Here is a tiny trained network, its code and every weight. The questions are about switching its units off for an input and a target symbol, where a switched-off unit gives its printed mean instead of its output.

import numpy as np


def w(rows, s, z=0):
    codes = np.array(rows[::2]) - 128.0
    scale = np.full(codes.shape[1], s)
    scale[-1] = z or s
    return codes * scale


def softmax(a):
    e = np.exp(a - a.max(-1, keepdims=True))
    return e / e.sum(-1, keepdims=True)


def log_softmax(a):
    a = a - a.max(-1, keepdims=True)
    return a - np.log(np.exp(a).sum(-1, keepdims=True))


def net(x, mask):
    ids = ['ΓΦΨηλπτω'.index(c) for c in x.split()]
    T = len(ids)
    res = E[ids] + P[:T]
    u = 0
    for l in range(2):
        r = res
        for j in range(3):
            rows = slice(4 * j, 4 * j + 4)
            q, k, v = (r @ M[l][rows].T for M in (Q, K, V))
            z = softmax(np.where(np.tri(T) > 0, q @ k.T / 4**0.5, -1e9)) @ v
            o = O[l][rows]
            res = res + np.where(mask[u + j], z, o[:, -1]) @ o[:, :-1]
        u += 3
    return log_softmax(res[-1] @ U[:, :-1].T + U[:, -1])


Q, K, V, O = {}, {}, {}, {}
E = w([
[52,82,139,58,106,69,135],'Γ',
[95,147,164,223,98,108,207],'Φ',
[212,235,118,151,144,132,135],'Ψ',
[196,131,68,89,145,150,165],'η',
[151,128,221,187,141,141,99],'λ',
[86,127,53,122,56,164,106],'π',
[183,55,128,127,121,52,93],'τ',
[127,114,249,156,58,98,121],'ω',
],0.018)
P = w([
[203,147,116,230,2,133,78],'0',
[154,141,149,96,150,132,108],'1',
[111,145,123,128,172,137,123],'2',
[128,110,147,143,139,125,137],'3',
[148,115,151,116,128,99,129],'4',
[120,124,127,154,127,109,142],'5',
[137,116,146,150,119,116,135],'6',
[119,114,123,160,146,122,144],'7',
[120,123,148,149,119,120,137],'8',
[124,145,99,141,110,66,150],'9',
[123,113,131,162,124,125,125],'10',
[128,108,146,147,139,156,97],'11',
[116,114,132,168,98,101,160],'12',
[115,114,151,165,122,121,145],'13',
],0.0097)
Q[0] = w([
[159,187,155,160,129,120,148],'L0H0',
[97,75,148,186,94,95,127],'L0H0',
[171,140,48,97,133,178,58],'L0H0',
[157,157,100,160,171,98,196],'L0H0',
[158,98,89,62,141,154,130],'L0H1',
[96,146,161,92,141,61,110],'L0H1',
[107,95,92,129,123,254,107],'L0H1',
[136,151,113,107,85,222,108],'L0H1',
[155,199,129,177,108,105,190],'L0H2',
[197,195,175,193,161,120,73],'L0H2',
[139,103,154,87,135,104,77],'L0H2',
[171,124,86,132,174,158,126],'L0H2',
],0.0095)
K[0] = w([
[6,72,158,182,106,17,97],'L0H0',
[94,178,69,145,75,185,1],'L0H0',
[83,173,92,59,168,149,173],'L0H0',
[135,116,114,195,60,51,160],'L0H0',
[176,137,121,132,206,30,197],'L0H1',
[78,56,166,98,176,63,52],'L0H1',
[197,223,207,163,164,187,220],'L0H1',
[147,152,136,211,174,154,159],'L0H1',
[184,175,79,181,83,164,115],'L0H2',
[143,99,59,65,61,113,20],'L0H2',
[140,30,57,112,130,72,114],'L0H2',
[82,123,192,124,157,130,141],'L0H2',
],0.0075)
V[0] = w([
[147,92,93,100,157,217,132],'L0H0',
[123,159,168,120,82,69,130],'L0H0',
[88,122,124,105,153,28,171],'L0H0',
[114,76,108,171,132,147,122],'L0H0',
[121,112,132,91,157,130,224],'L0H1',
[161,139,115,126,144,77,198],'L0H1',
[86,114,120,88,166,94,87],'L0H1',
[132,156,132,240,181,149,196],'L0H1',
[95,203,160,126,106,102,146],'L0H2',
[183,149,101,180,111,115,128],'L0H2',
[116,158,138,129,254,158,175],'L0H2',
[173,137,94,115,124,118,90],'L0H2',
],0.0093)
O[0] = w([
[150,127,54,114,95,40,154,55],'L0H0',
[173,115,94,132,188,245,89,191],'L0H0',
[162,86,189,78,108,189,216,85],'L0H0',
[166,116,89,147,135,60,148,139],'L0H0',
[143,149,83,151,116,159,155,106],'L0H1',
[73,126,96,65,120,106,191,170],'L0H1',
[135,144,150,134,202,156,83,62],'L0H1',
[174,153,138,121,72,62,162,129],'L0H1',
[121,127,191,50,44,87,113,155],'L0H2',
[162,100,183,115,152,155,102,254],'L0H2',
[124,143,124,90,159,54,88,14],'L0H2',
[136,110,93,162,79,254,86,150],'L0H2',
],0.0068,0.0052)
Q[1] = w([
[133,54,139,109,118,163,156],'L1H0',
[244,152,163,79,165,150,143],'L1H0',
[125,108,209,218,100,160,106],'L1H0',
[90,60,140,92,174,73,40],'L1H0',
[172,58,201,162,110,116,82],'L1H1',
[174,179,153,140,105,130,129],'L1H1',
[84,183,105,181,129,122,162],'L1H1',
[125,101,154,81,116,101,104],'L1H1',
[95,177,165,134,151,142,78],'L1H2',
[108,140,47,30,173,107,115],'L1H2',
[200,143,135,133,157,131,90],'L1H2',
[57,132,135,131,56,145,101],'L1H2',
],0.011)
K[1] = w([
[126,66,60,93,65,43,170],'L1H0',
[201,142,120,80,200,132,166],'L1H0',
[190,114,103,178,60,140,48],'L1H0',
[102,38,121,114,171,68,32],'L1H0',
[160,140,186,161,112,113,90],'L1H1',
[220,175,117,93,62,164,134],'L1H1',
[49,122,65,63,120,168,131],'L1H1',
[110,116,162,119,164,74,145],'L1H1',
[123,86,168,169,106,152,20],'L1H2',
[88,156,137,87,222,69,110],'L1H2',
[203,138,87,117,162,79,174],'L1H2',
[1,102,105,118,52,83,120],'L1H2',
],0.0086)
V[1] = w([
[147,31,104,111,184,80,139],'L1H0',
[113,154,245,146,160,75,110],'L1H0',
[174,213,54,99,155,94,176],'L1H0',
[169,200,112,161,164,107,109],'L1H0',
[108,170,70,114,86,161,85],'L1H1',
[116,187,71,137,146,57,107],'L1H1',
[167,91,150,105,137,49,122],'L1H1',
[79,142,93,70,131,86,131],'L1H1',
[85,88,194,78,80,144,162],'L1H2',
[2,84,95,107,76,157,146],'L1H2',
[114,105,94,74,110,140,47],'L1H2',
[75,108,104,106,216,171,73],'L1H2',
],0.0097)
O[1] = w([
[20,30,54,162,197,140,163,75],'L1H0',
[142,127,114,148,143,192,36,54],'L1H0',
[98,99,233,126,103,176,175,99],'L1H0',
[149,135,105,98,49,243,150,116],'L1H0',
[168,138,185,100,121,166,143,142],'L1H1',
[146,114,151,172,94,123,92,28],'L1H1',
[111,174,115,116,90,190,138,84],'L1H1',
[142,119,120,82,141,158,81,12],'L1H1',
[161,137,147,91,209,111,82,152],'L1H2',
[161,99,214,107,111,1,78,112],'L1H2',
[244,67,99,128,77,85,184,112],'L1H2',
[200,50,148,145,138,150,85,1],'L1H2',
],0.0078,0.0087)
U = w([
[151,57,217,77,246,113,94,253],'Γ',
[55,165,160,82,157,136,91,98],'Φ',
[241,142,176,41,143,232,124,95],'Ψ',
[85,65,132,50,111,144,254,160],'η',
[119,109,56,144,89,184,64,162],'λ',
[210,129,113,68,88,54,135,61],'π',
[110,76,12,212,184,106,163,91],'τ',
[218,168,88,95,218,128,119,72],'ω',
],0.0057,0.004)

Each question gives the input, a string of symbols that net reads in full, and the target symbol t.
The units are the heads (4 rows each of Q, K, V and O). Each row of codes is followed by its name. A weight is (code - 128) times the scale printed after its matrix; where a second scale follows, it is the last column's (O and U).
mask holds one flag per head, layer by layer. A switched-off head (its flag False) gives its mean, the last column of its rows in O, instead of its output. The means were averaged over made-up inputs and are rounded, as every weight is.
A unit's drop is (log p(t) with every unit on - log p(t) with that unit switched off) / (log p(t) with every unit on - log p(t) with every unit switched off).
The circuit of an input: a set's keep is (log p(t) with only the set's units on - log p(t) with every unit switched off) / (log p(t) with every unit on - log p(t) with every unit switched off). Starting from all 6 units, units are removed one at a time, each time the one whose removal leaves the highest keep (on an exact tie, the one counted first), for as long as the keep stays at least 0.8.
units of the circuit, in order: the units of the circuit, biggest drop first
unit that matters most: the unit with the biggest drop
heads that matter: for each layer, one digit per head in row order, 1 if its drop is at least 0.15 and else 0, layers parted by /
drop when u is switched off: that unit's drop, to one decimal
input Γ ω Φ, target Γ: units of the circuit, in order -> (L1H2; L0H1)
input Ψ λ η η π η η ω, target Ψ: unit that matters most -> L1H0
input η π Γ π π Φ π η Γ τ, target τ: units of the circuit, in order -> (L1H0; L0H1)
input π η Φ Γ τ π η τ η Φ λ, target π: units of the circuit, in order -> (L1H0; L1H2)
input Γ π Ψ Γ Φ π, target π: units of the circuit, in order -> (L1H2; L0H1)
input Φ η Γ π Φ Γ Γ η η, target η: units of the circuit, in order -> (L1H0; L0H1)
input τ η η Γ η η Φ λ π Φ, target τ: units of the circuit, in order -> (L0H2; L1H0; L0H1)
input Φ η η Ψ Φ π η τ, target τ: heads that matter -> 000 / 100
input Γ η τ Γ Φ π ω η ω Γ Φ η λ, target Γ: units of the circuit, in order -> (L1H2; L0H0; L1H0)
input λ η η η ω Φ, target λ: units of the circuit, in order -> (L1H0; L0H0; L1H2)
input η η η λ π η η Γ π η π Ψ π, target π: heads that matter -> 000 / 001
input λ π Ψ Γ η Φ π π ω, target λ: heads that matter -> 110 / 100
input λ Γ η λ η λ τ Φ Φ η η η λ, target λ: heads that matter -> 100 / 101
input Γ Ψ Γ Φ Ψ τ Γ Φ ω, target Γ: heads that matter -> 000 / 001
input τ η Ψ Γ Γ Ψ η η π η η ω π ω, target τ: heads that matter -> 001 / 100
input Ψ λ Φ Φ τ Ψ Φ, target Ψ: heads that matter -> 100 / 100
input λ Γ Γ η Γ τ ω λ, target λ: units of the circuit, in order -> (L1H0; L1H2; L0H1)
input ω η π η Φ, target ω: heads that matter -> 000 / 100
input Ψ ω Γ λ, target Ψ: heads that matter -> 100 / 100
input Ψ η η η λ λ Γ η η Φ, target Ψ: drop when L1H0 is switched off -> 0.7
input τ Φ η η π π π τ Φ, target τ: drop when L0H2 is switched off -> 1.6
input λ Γ Γ η τ η Γ Φ Ψ Φ, target λ: drop when L1H2 is switched off -> 0.2
input Φ Φ Φ Γ η ω, target Φ: drop when L0H1 is switched off -> 0.3
